In the rows, 128 means zero.
Each row of numbers stands for one element and depends on some of the facts below. Use the named rows to name the rest.

There are 2 kinds of fact about the elements: brabren, vufluflim.
narak -brabren-> lisipi; narak -brabren-> tefura; zastel -brabren-> bogro; grobu -brabren-> nokla
nokla -brabren-> grusa; flubu -brabren-> nokla; vuflel -brabren-> maflol; seron -brabren-> lisipi
movin -brabren-> flotubrik; movin -brabren-> liskal; movin -brabren-> lisipi; skuplidon -brabren-> lagres
griklu -brabren-> truplen; griklu -brabren-> zastel; drute -brabren-> klares; lemu -brabren-> plafos
mastava -brabren-> bogro; mastava -brabren-> maflol; tusek -brabren-> subrus; flotubrik -brabren-> gosan
lagres -brabren-> vupi; grusa -brabren-> kolo; kisam -brabren-> lisipi; pibim -brabren-> bogro
pibim -brabren-> grusa; pibim -brabren-> skuplu; skuner -brabren-> stego; skuner -brabren-> pagror
skuner -brabren-> stodubror; fludrupor -brabren-> flubus; pagror -brabren-> maflol; pagror -brabren-> gosan
stuskaskek -brabren-> gilus; lemi -brabren-> migal; lemi -brabren-> maflol; lemi -brabren-> stoskal
lemi -brabren-> flubus; zudor -brabren-> gagrel; zudor -brabren-> lisipi; tiskas -brabren-> kolo
tiskas -brabren-> maflol; vupi -brabren-> grusa; vupi -brabren-> skuplu; banel -brabren-> gosan
zezen -brabren-> drupifis; plutin -brabren-> lemi; dutro -brabren-> pupam; dutro -brabren-> subrus
gosan -brabren-> lisipi; gosan -brabren-> subrus; skuplu -brabren-> lisipi; gilus -brabren-> maflol
gilus -brabren-> subrus; maflol -brabren-> lisipi; pluflon -brabren-> bogro; pluflon -brabren-> klibrul
stezam -brabren-> maflol; stego -brabren-> gosan; bodrudrin -brabren-> tokun; bodrudrin -brabren-> bogro
bodrudrin -brabren-> flubus; trisul -brabren-> maflol; kapiflor -brabren-> tokun; drupifis -brabren-> tusek
grefan -brabren-> tokun; grefan -brabren-> boran; steki -brabren-> bogro; steki -brabren-> drole
steki -brabren-> lisipi; grumin -brabren-> pagror; stoskal -brabren-> grusa; stoskal -brabren-> gosan
plupi -brabren-> klibrul; plupi -brabren-> lisipi; pudeste -brabren-> gosan; plistor -brabren-> klone
mene -brabren-> skuplu; mene -brabren-> zeler; kleplabrum -brabren-> grusa; flafo -brabren-> gagrel
rozes -brabren-> seron; fustik -brabren-> lupli; fustik -brabren-> neste; fustik -brabren-> trisul
trustil -brabren-> broru; trustil -brabren-> lisipi; klibrul -brabren-> flotubrik; klibrul -brabren-> zastel
tulaskom -brabren-> tokun; tulaskom -brabren-> pudeste; tulaskom -brabren-> lisipi; klemaplas -brabren-> gagrel
kolo -brabren-> drole; kolo -brabren-> maflol; kolo -brabren-> pagror; kolo -brabren-> skuplu
stofle -brabren-> drupifis; neklu -brabren-> zezen; veze -brabren-> kluza; subrus -brabren-> gagrel
nuster -brabren-> monak; nuster -brabren-> lemi; stodubror -brabren-> subrus; sosto -brabren-> pagror
broloskos -brabren-> grinul; broloskos -brabren-> gilus; neplen -brabren-> zeler; neplen -brabren-> gilus
droren -brabren-> neste; droren -brabren-> drute; droren -brabren-> zudor; gagrel -brabren-> tokun
gagrel -brabren-> lisipi; skedatrak -brabren-> tusek; bozul -brabren-> bodrudrin; bozul -brabren-> kligo
klares -brabren-> gagrel; senim -brabren-> lisipi; lupli -brabren-> zastel; lupli -brabren-> gilus
soka -brabren-> diskim; liskal -vufluflim-> mobrul; detroga -vufluflim-> brugrur; zonin -vufluflim-> broru
migal -vufluflim-> dribritur; sosaka -vufluflim-> stiplis; griklu -vufluflim-> klelomos; plogun -vufluflim-> skosevis
groler -vufluflim-> vilem; lemu -vufluflim-> grinul; mobrul -vufluflim-> sisken; flinok -vufluflim-> gosan
flokel -vufluflim-> groler; mastava -vufluflim-> kisam; gofum -vufluflim-> stibralar; truplen -vufluflim-> fludrupor
lovem -vufluflim-> plupi; veskon -vufluflim-> mapi; bizul -vufluflim-> plogun; grusa -vufluflim-> migal
kisam -vufluflim-> pudeste; garikun -vufluflim-> revubru; skuner -vufluflim-> flubu; brero -vufluflim-> mastava
fludrupor -vufluflim-> trustil; stuskaskek -vufluflim-> lovem; kikom -vufluflim-> zonin; stigo -vufluflim-> klilaston
tilus -vufluflim-> liskal; dutro -vufluflim-> skedatrak; skosevis -vufluflim-> vupi; gosan -vufluflim-> gofum
skuplu -vufluflim-> veze; gilus -vufluflim-> sosaka; stezam -vufluflim-> steki; bobol -vufluflim-> klibrul
ritem -vufluflim-> griklu; broru -vufluflim-> flokel; grumin -vufluflim-> soka; plupi -vufluflim-> bozul
plistor -vufluflim-> zabripli; beski -vufluflim-> plistor; flafo -vufluflim-> zupu; klilaston -vufluflim-> flinok
neste -vufluflim-> klegri; vilem -vufluflim-> sadrapu; rozes -vufluflim-> klutrur; trustil -vufluflim-> stuvun
sadrapu -vufluflim-> zeler; gomil -vufluflim-> truplen; neklu -vufluflim-> digipla; veze -vufluflim-> foros
broloskos -vufluflim-> garikun; neplen -vufluflim-> narak; flubus -vufluflim-> bodrudrin; truba -vufluflim-> minel
gupem -vufluflim-> flavek; skedatrak -vufluflim-> palol; fufebik -vufluflim-> monak; boran -vufluflim-> skuner
lupli -vufluflim-> gruzor

Some rows with their names:
[120 105 156 100 109 113 110 150 146 164 155  62 136 100  95 138 124 151
 189  97 116 124 111 100 143 159 143 130  92 134 172 132  84 120]: bodrudrin
[105 119 138 182  87 182 126 117  86  91 102 170 104 169 143 155 125 105
 158 114 131 104 155 138 144 158 136 129  96 108  74 145 136 109]: broru
[164  95 162  91 160  95 131 170 180 149 134 109 165 168  83 200 183 150
 110 103 143 149 106 175 178 159 154 130  88 134 181 147 127 126]: mastava
[113 104 127  89 117 109 126 135 134 159 138  76 144 113 106 137 126 142
 162 117 129 119 117 105 158 153 151 119 109 129 152 135 102 114]: pluflon
[148 151 135 130 126 114 115 128 128 135 156 103 123 114 102 130 128 124
 147 127 117 122 110 108 139 132 118 161 119 122 154 124 125 133]: drute
[119 149 116 154 106 125  82 154 143 159 135 100 120  82 125 134  91 135
 128 169 102 184 151  89 160 140 145 119 140 117 170 153  84 122]: bozul
[165 188 136 163 118  97 125 131 123 126 179  93 118 105 106 136 118 131
 140 130  93 107  85 118 134 135  95 227 110 126 142 117 133 148]: flafo
[143 182 145 190 124  98 131 125 125 174 214  87 161  95 150 146 102 130
 151 143  90 123  90 166 120 116 108 188 120 157 125 117 168 123]: zudor
[ 48 164 124 117 116  83 160  91 146 143  94 137 149 109  82 130 162  81
 130 123  84 145 152  94 128  50 172 142 105 139 185  96 136 153]: stego
[157 148 126 151 145 131 143 194 158 147 142 154 176 151  78 148 190 136
  92 161 135 118 105 158 131 194 160  97 138 101 195 115 124 146]: trisul
[106 120 140 183  84 186 123 116  86  91 101 173 101 172 136 156 127 101
 163 111 132 104 156 132 145 160 135 130  95 106  80 145 132 109]: flokel
[142  87 103  91 109  73  78 109 108 184 139 157 132 139  84 125 102 148
 165 144 112  83 130 164 112 129 135 146 143  84 172 101 111 130]: fludrupor
[125  99 100 127 120  67 101  99  99 216 170 154 173 128 135 134  82 142
 158 168 106  93 128 214 105 102 140 126 155 114 142 102 158 111]: trustil
[105 119 142 185  84 189 122 117  88  92 102 174  99 171 135 157 128 102
 164 109 131 105 154 132 144 159 135 130  95 108  80 144 131 107]: groler
[124 108 146 132 127 155 115 138 140 109 113 147 105 133 142 118 119 132
 126 110 130 142 144 133 100 122 113 115 132 138 114 134 115 131]: minel
[ 63 158 125 118 119  89 155  96 142 142 102 132 148 111  88 131 154  88
 130 126  92 142 145  98 132  64 165 139 108 136 176 101 136 148]: banel
[136 139 127 123 128 119 123 124 128 139 149 106 131 120 111 131 128 124
 140 133 126 127 114 114 142 129 127 140 127 126 147 125 130 126]: droren
[173 128 107 144 107 106 125  99 146 103 101 169 112 114 203 100 173 157
 155  89 165 151 125 108 107 140 155 106 126 127  80 105 108 145]: flinok
[128 118 127 120 132 132 144 135 117  99  97 137 113 135 147 121 118 146
 102 122 130 121 137 135 115 133 119 140 124 124  94 140 118 138]: truba
[128 155 128 188 153 117 169 182 146 197 182 135 232 132 139 163 159 138
  94 183 124 127 100 218 121 166 169  79 143 136 159 117 175 123]: maflol

Name these rows:
No name comes twice in this set of rows, the named rows included.
[132 153 121 119 140 106 147 137 124 130 124 120 149 125  97 136 148 124
 114 143 122 121 118 117 143 134 146 137 121 107 158 121 131 141] | grumin
[122 146 120 120 133 117 132 126 140 134 130 121 137 126  95 131 146 112
 121 137 121 132 122 111 139 119 137 133 129 127 163 119 131 133] | skuner
[132 113 154 127 167  81 145 111 153 182 177  95 190 142 167 200 125 128
 115 124 127 169 114 220 167  82 137 136 105 181 118 148 198  97] | kisam
[123 151  66 135 115 124 108  87 161 140 153 139 109 143 106 116 153  83
  98 155 133 123 102 107 165 126  97 168 183 167 145 114 145 118] | stodubror
[127 151  80 122 125 114 130 103 140 131 140 121 122 137 110 124 140 103
  95 153 131 116 104 112 165 132 108 166 158 149 135 124 142 125] | dutro
[156 200  99 185 102 110  96  99 163 134 200 120  92 124 100 122 139  91
 123 142  96 113  74 113 146 130  63 252 160 169 149 105 145 140] | subrus
[ 87  94 127  86 109 110 117 121 154 173 138  73 138 110 101 132 129 127
 173 109 125 130 123  96 158 136 151 109 114 152 164 130  94 109] | klibrul
[130 138 110 113 135 109 143 122 117 141 138 102 144 121 122 133 126 127
 123 145 132 120 117 122 153 130 135 133 128 124 131 132 138 120] | rozes
[115 105  84  79 116 105 134 123 141 154 130  80 137 128 102 131 139 134
 129 135 143 105 105  98 185 175 139 135 136 139 143 136 101 112] | lupli
[131 137 136 121 123 113 124 132 130 143 148  95 133 114 110 133 124 133
 151 122 117 124 114 115 139 135 129 148 113 128 146 127 119 129] | grefan
[125 113 136 129 130 146 131 133 127 106 106 144 112 133 152 120 115 140
 114 118 131 130 142 137 107 126 116 125 128 132  99 136 120 133] | tefura
[128 117 154 133 117 131 129 146 128 110 121 119 111 120 144 127 107 155
 140  98 113 122 132 133 102 138 117 151 103 131 106 137 104 139] | tokun
[130 144 130 125 135 117 132 135 134 137 133 126 142 126  94 134 150 118
 125 137 123 129 122 118 137 127 144 126 125 113 167 118 130 137] | sosto

Now the same elements, written a new way:
Some elements and their rows:
[120 102 129 169 124 177 112 132 125 194 143  88 128 141  93 109 143  90
  74 126 131 144 185 116 114  81  97 142 113 102 135 141 108  89 130]: stofle
[100 111 134 169 150 162  72 110 122 191 123  98 143 126 116 111 137  88
  83 128 148 126 135 117 159  82  97 121 128 124 116 116 113  99 104]: klemaplas
[107  93 157 157 186 163 178 133 132 186 119 110 144 163 118 178 131 106
  56 150 128 125 132 144  86  89 118 103 125 150 188 149 106  90 116]: vilem
[125 103 140 183 138 169 158 100 126 187 122  75 133 158 118 126 124 132
  71 129 126 121 146 135 103 115 108 127 143 125 153 144 111  88  88]: flavek
[133 103 154 165 132 156 164 132 122 183 113 104 134 168 121 164 133 123
  65 143 154 141 126 150  77 102 108 114 134 128 175 175 113  88  95]: truba
[131 101 146 156 131 165 124 158 118 189 135 112 130 154  98 153 151  88
  67 140 153 160 160 137  87  69  98 126 112 103 161 186 111  86 129]: neklu
[130 110 151 173 150 166  89  99 152 204 135 101 126 132 126 125 136 156
  85 136 154 163 162  97 155 128 116 125  98 131 115  83 108 100  78]: vuflel
[127 105 148 150 121 164 104 164 119 193 134 120 133 150  99 151 154  80
  71 139 173 176 159 131 101  63  96 125  98 104 161 166 108  95 132]: skedatrak
[111 101 146 175 142 155 154 125 138 177 107  89 119 180 114 159 133  99
  62 128 168 224  78 130  73  56  99 142 173 134 167 184 102 108  74]: mobrul
[120 107 148 168 157 167  94  94 147 201 138  93 126 129 118 121 144 137
  86 134 145 159 171 112 143 117 110 120  96 119 124  87 105  97  83]: sosto
[130  96 157 142  68 178  74 137 108 200 136 134 136 126 102 144 152 144
  85 157 194  95  84 147 101 108  83  70  78 140 172 144  79 117 111]: gosan
[129 103 138 184 131 168 157  97 128 186 120  77 133 159 119 123 124 135
  71 130 127 119 144 133 107 118 110 125 144 124 153 137 109  86  88]: klelomos
[113 113 165 150 168 147  71 128 129 182 116 120 143 146 128 161 144 101
  80 140 165 138 117 143 121  88 100  91 113 128 146 135 113 101  76]: rozes
[194 131 157 165 103 138 133 216 135 194 126  99 145 189 117 223 106 166
  76 137 145 142  92 105 120 133 107 110 157 153 169 194 105 102  99]: truplen
[136 100 156 167 127 160 161 128 120 183 114 107 135 165 118 164 135 129
  66 147 151 129 120 151  73  97 104 105 131 133 175 194 109  84  92]: stigo
[114 109 124 187  85 165 131 128  98 216 118  93 152 122 102 107 118 117
  81 131 184 114  78 129 163 133  98 113 184 153 171  90  97 126 124]: tokun
[114 110 132 179 159 157  91 101 114 197 118 100 144 120 115 107 131 105
  80 131 140 133 118 118 164  83 101 129 169 143 114 130 117  87 111]: kapiflor
[129 104 137 185 141 169 160 100 127 185 123  74 134 159 121 126 123 130
  72 129 124 122 143 136 105 118 108 124 143 125 152 145 109  88  90]: brugrur
[112 107 135 166 104 176 100 127 129 201 138  93 133 133 101 115 140  97
  82 130 162 144 162 114 139 106  98 127  93 108 135  88 100 111 120]: stodubror
[127 102 136 184 121 170 180  99 124 187 119  70 136 165 118 129 119 134
  71 129 137 112 135 141  96 131 108 121 148 128 172 136 104  97  89]: kluza

Which element is each row?
No name comes twice in this set of rows, the named rows included.
[106 119 140 169 130 172  84  90 121 197 135 108 143 146 109 125 145 108
  88 126 181 138 146 136 163 120 112 124 135 112 139  89 101 101 100] | pudeste
[157 108 157 153 114 158  86 161 142 205 132 123 127 152 126 153 140 124
  69 151 177 185 158 103 122 103 100 113  76 112 158 123 117 107 109] | stuskaskek
[101 114 144 163 148 160  71 103 131 189 124  92 144 138 123 125 134 113
  89 125 153 114 127 136 151 118  98 104 121 126 135  82 104 115  76] | seron
[124 138 163 146 165 137  66 168 150 184 112 105 146 140 126 217 143  98
  94 141 126 130 115 114 147  87  96  97 109 119 118 170 108  83  70] | trustil
[133 110 167 149 149 144  92 145 120 202 133 116 141 158 109 170 146 141
  85 137 178 148  97 163 122 137  99  79 145 139 197 108  95 133  83] | skuplu
[ 86 101 161 144 172 158 123 142 127 193 117 120 155 147 118 173 134  93
  69 147 164 118 106 151 118 100 110  79 114 149 192  87  96 123 103] | broru
[130  99 137 180 133 173 155  93 126 183 125  80 132 158 119 120 125 145
  72 134 119 101 135 135  94 113 104 118 135 133 149 155 105  83  96] | stibralar
[116 103 134 188 143 168 156  96 135 182 119  69 126 164 119 121 122 122
  70 123 131 160 125 128 104  96 104 139 159 127 150 146 105  96  81] | sisken
[139 113 151 164 197 149  38 105 141 187 140 104 133 138 126 118 136 145
  85 126 120 147 144 117 160 106 106 117 146 139 104 108 119  96  75] | steki
[143 106 138 178  79 178 140 137 138 204 136  87 131 158 115 124 116 149
  76 131 173 144 157  98 124 138 112 131  91 126 153  94  99 117 106] | grinul
[174 112 142 179 124 156  93 152 127 201 145  97 138 172 119 121 104 176
  76 124 151 142 117 110 148 138 110 119 160 160 151 102 106 123 101] | zastel
[110 107 128 171  63 181 109 147 118 211 136  93 140 134  97 110 133  94
  83 129 186 135 142 114 144 121  98 118 106 111 165  78  91 131 128] | subrus

